Each row has a name. Each question is about the rows just above it.

j_354: [ 5.69 -7.04  1.79 -7.98  3.19  1.13  3.87 -6.07]
j_594: [ 4.61 -1.95 -8.35 -2.16 -4.95  0.44 -6.84  0.43]
j_193: [ 1.07 -5.58  4.51 -3.14  5.78  0.91  5.79  4.50]
j_275: [ 6.21 -8.93 -3.22 -7.31  2.08  4.86  5.30 -3.23]
j_118: [ 7.07  0.21 -3.20 -6.79 -1.23 -2.24 -7.23 -8.30]
j_193 without one entry, shuffled: [ 4.51  4.50  0.91 -3.14  1.07  5.79 -5.58]. Gone:  [5.78]
j_275 without one entry, shuffled: [ 5.30  4.86 -3.23 -3.22  6.21 -7.31 -8.93]. Gone:  [2.08]
j_193 without one entry, shuffled: [ 0.91 -5.58  4.50 -3.14  1.07  5.79  5.78]. Gone:  [4.51]
j_594 without one entry, shuffled: [-8.35 -2.16  4.61 -6.84 -1.95  0.43 -4.95]. Gone:  [0.44]
Which entry of j_275 is missing from [ 4.86  6.21 -7.31  2.08 -8.93  5.30 -3.22]?  [-3.23]

j_193: [ 2.97 -1.34 -2.43  2.08  3.38 -2.90 -3.72 -7.45 -0.29  7.22 -5.15 -3.42
  4.79 -0.67  5.11  0.05 -7.75  0.30  4.06 -0.07 -1.80  4.09  7.42  6.48
  4.18 -4.24  7.19 -3.80 -0.28  4.09 -4.24  7.52 -5.47 -0.27  1.11 -0.01
 -4.40  3.66  1.82  7.83 -2.67 -1.46 -6.46 -2.68 -2.10  3.56 -1.90 -3.66
 -5.19  1.98 -4.54  1.07 -3.29 -2.89  1.61  2.20  2.12  5.45  5.81 -1.96
 -6.22  7.08 -4.43 -0.17]
j_594: [ 1.21  6.26 -4.01  3.67  0.58  1.02  4.62  0.48 -1.40 -1.47 -2.78 -0.97
 -2.24  7.24  4.05  7.62  7.67  5.18 -6.85 -1.92  3.12  1.03 -4.46  0.01
 -6.82 -7.29 -3.89 -5.82  7.24  6.93  0.13  6.25 -0.98 -2.96  6.80 -5.59
  6.20 -3.49 -4.81 -0.19  6.76  5.25 -2.23  1.60  3.92 -6.39  3.43  0.15
 -1.18 -3.97 -0.18 -4.34 -5.33 -2.90  4.80  7.19  7.10  4.99 -0.55 -1.18
  7.54 -2.17 -6.79 -1.30]
j_15: [ 1.59 -3.28 -1.43 -5.98 -3.88 -7.65  1.57 -1.67  1.68 -3.64  6.57 -7.86
  0.81  2.22  0.46  7.35  2.88 -2.17  4.35  7.91 -5.16  3.44 -0.02  4.87
 -0.22  3.26  4.58  6.19 -4.35 -5.30 -4.42 -0.24  5.96  0.31  3.13  4.73
 -7.85 -2.62 -0.31 -2.84 -1.20  0.22 -5.64  5.62 -7.21 -5.87 -2.30 -1.38
 -6.61 -2.27  3.38 -3.52  2.86  4.68 -6.68  7.47  2.86  0.22  3.33 -3.79
  2.26 -6.45  7.20 -6.60]
j_304: [ 7.76 -3.27  7.27  6.92 -4.00 -3.17  4.43 -0.27  3.48  2.32  7.84 -3.18
 -6.54  5.79  1.58 -0.17  5.44 -3.95 -3.78 -2.19 -5.02 -1.99 -6.87  1.26
 -6.55  5.82  4.77  2.71 -1.77 -2.69  1.99  2.14 -6.36 -5.63  2.26 -0.88
  5.87 -1.10  2.28 -5.74  3.40  3.36 -2.49 -0.44 -0.78  2.93  2.18  5.16
  3.35  5.58 -2.52 -1.98  1.88 -7.55  1.71  6.35 -6.41 -6.85 -7.08 -4.00
 -7.53 -1.79  5.99 -6.36]
j_118: [ 5.09 -1.13  6.13  6.09 -5.01 -0.58 -5.71 -3.30  4.29 -4.24  1.26 -2.09
 -2.50 -4.17 -1.87  7.88  5.69 -7.25 -4.72  7.84 -0.52  2.25  5.78 -4.68
  0.96 -6.24 -2.11  6.48  1.79 -5.23 -4.04 -3.06  0.80 -1.97  6.82 -1.69
  3.42 -4.84  6.70  5.74  5.04 -6.18  4.50 -2.38  2.73 -3.83  5.78 -5.33
 -1.87  7.55 -1.06  4.57 -3.85 -3.30 -5.73 -7.74 -5.99 -3.33 -7.08 -6.61
 -3.05  4.11 -2.46 -3.10]
j_275: [ 7.76 -3.27  7.27  6.92 -4.00 -3.17  4.43 -0.27  3.48  2.32  7.84 -3.18
 -6.54  5.79  1.58 -0.17  5.44 -3.95 -3.78 -2.19 -5.02 -1.99 -6.87  1.26
 -6.55  5.82  4.77  2.71 -1.77 -2.69  1.99  2.14 -4.10 -0.60 -0.28  3.97
 -0.91  2.32  2.68  2.07 -2.09 -6.47 -2.78 -0.80 -4.61  7.61 -5.60  3.16
  2.59 -3.88  3.45 -3.28 -0.15 -4.00  3.18 -7.24 -2.30  7.50 -7.02  2.27
  3.07 -4.80  1.05 -4.20]
j_630: [-2.71  2.21  7.72  4.95 -7.17 -1.55  7.84  4.97 -0.11  2.21 -3.03  6.04
  7.82  2.77  4.16  7.81  5.00 -6.17  0.44  5.00 -2.38  1.06  2.87 -6.90
  1.31 -4.11 -3.80  6.79 -6.79 -0.90  3.00 -6.30  1.68 -0.51 -4.03 -5.16
  4.28  3.59  0.54 -5.80 -4.63 -0.50 -1.82 -6.40  4.27  1.42  6.47 -7.72
  0.67 -4.81 -6.48  7.90  5.18  0.49  2.65 -7.55  0.08 -0.52  5.89 -6.27
  6.01 -1.83 -4.03  3.37]
Which entry of j_193 is missing from [ 2.20  2.08  1.07 -7.45 -0.29 -7.75 -3.29 -1.80 -3.72  5.45 -0.01  2.97
  0.05  1.82 -4.24 -5.19  7.22 -4.24  0.30  1.61  3.66 -4.43 -5.47 -2.89
 -2.43  1.98 -4.40  5.81 -0.28  1.11  7.42  5.11  4.79  7.08  4.06  3.38
 -4.54 -0.67  4.09 -1.46  4.09  7.52 -2.90 -1.34 -0.17 -3.66 -0.27 -2.67
 -6.46 -2.10  6.48  3.56  4.18 -0.07 -3.42  2.12 -1.90  7.19 -1.96 -5.15
 -6.22 -3.80  7.83]?  [-2.68]
Shuffled j_193 with one entry gone: [-0.67 -7.45  2.12  7.08 -4.54  4.09 -3.66  3.56  1.11  1.07  5.11 -3.29
 -3.80 -5.19 -6.22 -1.90 -1.34 -5.47  7.42 -2.89 -4.24  7.22  3.66 -2.90
 -0.29 -3.42 -1.46 -4.24 -1.80  5.81 -5.15  7.19  1.98  4.79 -1.96  7.83
  2.20  1.82 -3.72  3.38 -2.67  2.08 -0.07  4.09 -0.01 -2.43  5.45 -0.28
 -2.68 -7.75 -4.40 -2.10  7.52  0.05  2.97  4.18  0.30  6.48  1.61 -6.46
 -0.17  4.06 -4.43], missing  [-0.27]

j_918: [-2.25 -1.84 -2.20 -2.29 -2.79  1.61]
j_275: [-0.87 -3.04 -2.13  2.38  2.39 -3.03]
j_118: [ 0.05 -0.25  0.41 -0.25 -0.08 -0.43]
j_193: [-2.80 -1.87 -2.93 -2.92 -3.36  3.51]
j_630: [-5.31 -5.58 -5.05 -6.04  5.32  5.33]
j_354: [ 0.82  0.72  0.87  0.12  0.81 -0.17]
j_594: [-5.20 -4.63 -5.12 -7.66 -7.40  7.37]
Shuffled j_275 with one entry gone: [-2.13 -0.87  2.38  2.39 -3.03], missing  [-3.04]
Shuffled j_275 with one entry gone: [ 2.39 -0.87 -3.04 -3.03  2.38], missing  [-2.13]
j_275 without one entry, shuffled: [-3.03 -2.13  2.39 -0.87 -3.04]. Gone:  [2.38]
j_193 without one entry, shuffled: [-2.80  3.51 -2.93 -3.36 -1.87]. Gone:  [-2.92]
Which entry of j_630 is missing from [-5.31 -5.58 -5.05  5.32 -6.04]?  [5.33]
j_354 without one entry, shuffled: [ 0.87 -0.17  0.12  0.72  0.82]. Gone:  [0.81]

